Below is a small trained network, with its code and all its weights. Each question gives an input and a target symbol and asks what happens when units are switched off, that is, made to give their printed mean instead of their output.

import numpy as np


def w(rows, s, z=0):
    codes = np.array(rows[::2]) - 128.0
    scale = np.full(codes.shape[1], s)
    scale[-1] = z or s
    return codes * scale


def f(y):
    return y / 2 * (1 + np.tanh(0.7978845608 * (y + 0.044715 * y**3)))


def softmax(a):
    e = np.exp(a - a.max(-1, keepdims=True))
    return e / e.sum(-1, keepdims=True)


def log_softmax(a):
    a = a - a.max(-1, keepdims=True)
    return a - np.log(np.exp(a).sum(-1, keepdims=True))


def net(x, mask):
    ids = ['αδζηξπτφω'.index(c) for c in x.split()]
    T = len(ids)
    res = E[ids] + P[:T]
    r = res
    for j in range(2):
        rows = slice(4 * j, 4 * j + 4)
        q, k, v = (r @ M[0][rows].T for M in (Q, K, V))
        z = softmax(np.where(np.tri(T) > 0, q @ k.T / 4**0.5, -1e9)) @ v
        o = O[0][rows]
        res = res + np.where(mask[j], z, o[:, -1]) @ o[:, :-1]
    y = f(res @ A[0][:, :-1].T + A[0][:, -1])
    res = res + np.where(mask[2:14], y, B[0][:, -1]) @ B[0][:, :-1]
    return log_softmax(res[-1] @ U[:, :-1].T + U[:, -1])


Q, K, V, O, A, B = {}, {}, {}, {}, {}, {}
E = w([
[97,135,134,123],'α',
[108,33,91,124],'δ',
[190,217,84,140],'ζ',
[117,37,211,36],'η',
[98,190,155,116],'ξ',
[108,111,156,159],'π',
[71,177,52,89],'τ',
[238,100,138,83],'φ',
[250,74,23,38],'ω',
],0.017)
P = w([
[107,142,138,200],'0',
[43,232,115,41],'1',
[74,223,131,11],'2',
[81,219,145,1],'3',
[133,159,171,134],'4',
[143,158,166,142],'5',
],0.0066)
Q[0] = w([
[101,92,215,151],'head 0',
[139,173,113,188],'head 0',
[78,102,89,191],'head 0',
[191,99,92,184],'head 0',
[101,152,134,37],'head 1',
[96,161,138,1],'head 1',
[114,141,87,93],'head 1',
[158,130,118,117],'head 1',
],0.0096)
K[0] = w([
[53,170,149,80],'head 0',
[103,145,81,135],'head 0',
[113,123,190,109],'head 0',
[100,138,96,1],'head 0',
[172,104,189,202],'head 1',
[169,70,159,194],'head 1',
[210,75,104,212],'head 1',
[159,98,106,101],'head 1',
],0.0087)
V[0] = w([
[154,155,99,172],'head 0',
[144,110,254,178],'head 0',
[194,155,85,112],'head 0',
[184,97,110,39],'head 0',
[94,171,161,164],'head 1',
[196,208,119,206],'head 1',
[114,161,214,98],'head 1',
[89,191,36,57],'head 1',
],0.01)
O[0] = w([
[238,52,107,169,72],'head 0',
[96,42,177,108,123],'head 0',
[141,56,90,120,138],'head 0',
[69,74,84,250,228],'head 0',
[161,123,167,75,85],'head 1',
[163,70,176,149,1],'head 1',
[146,177,62,2,201],'head 1',
[216,174,123,139,101],'head 1',
],0.0066,0.0068)
A[0] = w([
[103,33,142,110,250],'neuron 0',
[124,126,177,47,35],'neuron 1',
[173,81,164,136,120],'neuron 2',
[107,155,9,156,69],'neuron 3',
[114,176,172,134,189],'neuron 4',
[143,128,135,93,149],'neuron 5',
[160,186,111,137,155],'neuron 6',
[135,50,86,110,255],'neuron 7',
[62,45,141,96,131],'neuron 8',
[132,156,139,56,139],'neuron 9',
[107,113,104,164,130],'neuron 10',
[101,157,166,170,181],'neuron 11',
],0.014,0.0051)
B[0] = w([
[157,187,130,115,223],'neuron 0',
[113,90,113,127,212],'neuron 1',
[172,139,14,124,142],'neuron 2',
[69,116,164,143,204],'neuron 3',
[117,53,187,112,163],'neuron 4',
[169,107,118,135,155],'neuron 5',
[97,1,84,116,172],'neuron 6',
[153,190,166,156,185],'neuron 7',
[109,153,74,101,251],'neuron 8',
[132,54,141,157,217],'neuron 9',
[144,148,198,145,136],'neuron 10',
[182,96,184,110,140],'neuron 11',
],0.0098,0.014)
U = w([
[169,143,138,23,85],'α',
[131,49,64,207,75],'δ',
[197,133,116,166,255],'ζ',
[69,120,92,161,144],'η',
[121,115,206,169,189],'ξ',
[164,62,210,152,87],'π',
[109,139,140,254,43],'τ',
[155,97,211,156,125],'φ',
[117,228,97,190,161],'ω',
],0.0086,0.007)

Each question gives the input, a string of symbols that net reads in full, and the target symbol t.
The units are the heads (4 rows each of Q, K, V and O) and the neurons (one row each of A and B). Each row of codes is followed by its name. A weight is (code - 128) times the scale printed after its matrix; where a second scale follows, it is the last column's (O, A, B and U).
mask holds one flag per unit, heads first, then neurons. A switched-off unit (its flag False) gives its mean, the last column of its rows in O or B, instead of its output. The means were averaged over made-up inputs and are rounded, as every weight is.
A unit's drop is (log p(t) with every unit on - log p(t) with that unit switched off) / (log p(t) with every unit on - log p(t) with every unit switched off).
The circuit of an input: a set's keep is (log p(t) with only the set's units on - log p(t) with every unit switched off) / (log p(t) with every unit on - log p(t) with every unit switched off). Starting from the 12 units with the biggest drops (on a tie, the unit counted first), units are removed one at a time, each time the one whose removal leaves the highest keep (on an exact tie, the one counted first), for as long as the keep stays at least 0.8.
units of the circuit, in order: the units of the circuit, biggest drop first
top k neurons: the k neurons with the biggest drops, biggest first
which heads matter: for each layer, one digit per head in row order, 1 if its drop is at least 0.15 and else 0, layers parted by /
drop when u is switched off: that unit's drop, to one decimal
input ζ η π φ, target ζ: which heads matter	11
input η τ η η τ ω, target τ: units of the circuit, in order	(head 0; neuron 3; neuron 7; head 1)
input φ ζ η ζ ω, target τ: which heads matter	10
input τ η ζ τ, target δ: which heads matter	11
input η η ζ ω, target η: units of the circuit, in order	(neuron 3; head 0)
input δ η α, target ξ: units of the circuit, in order	(head 1; neuron 8; neuron 4; head 0)
input δ η ξ, target ξ: which heads matter	01
input φ η η, target ω: which heads matter	11
input η η η ω η η, target η: units of the circuit, in order	(head 0; neuron 8)
input ζ ξ α, target ζ: units of the circuit, in order	(head 1; head 0; neuron 3)
input η η ω, target η: top 2 neurons	(neuron 3; neuron 6)
input η η η ζ, target η: which heads matter	01
input η η ζ φ ζ δ, target ω: which heads matter	00
input δ ω ζ, target δ: which heads matter	10
input φ η φ, target ω: which heads matter	11
input ζ π φ, target ζ: which heads matter	11
input η π ξ, target π: which heads matter	10
input η η η η, target η: top 2 neurons	(neuron 9; neuron 1)
input φ δ η η α, target ξ: top 2 neurons	(neuron 8; neuron 11)
input η η δ, target ω: top neuron	(neuron 6)
input ξ η δ φ η, target α: drop when neuron 3 is switched off	0.2
input η τ ξ φ η η, target α: drop when neuron 8 is switched off	0.2
input φ η ζ η, target ω: drop when head 1 is switched off	0.3
input η δ ζ, target η: drop when neuron 3 is switched off	0.5
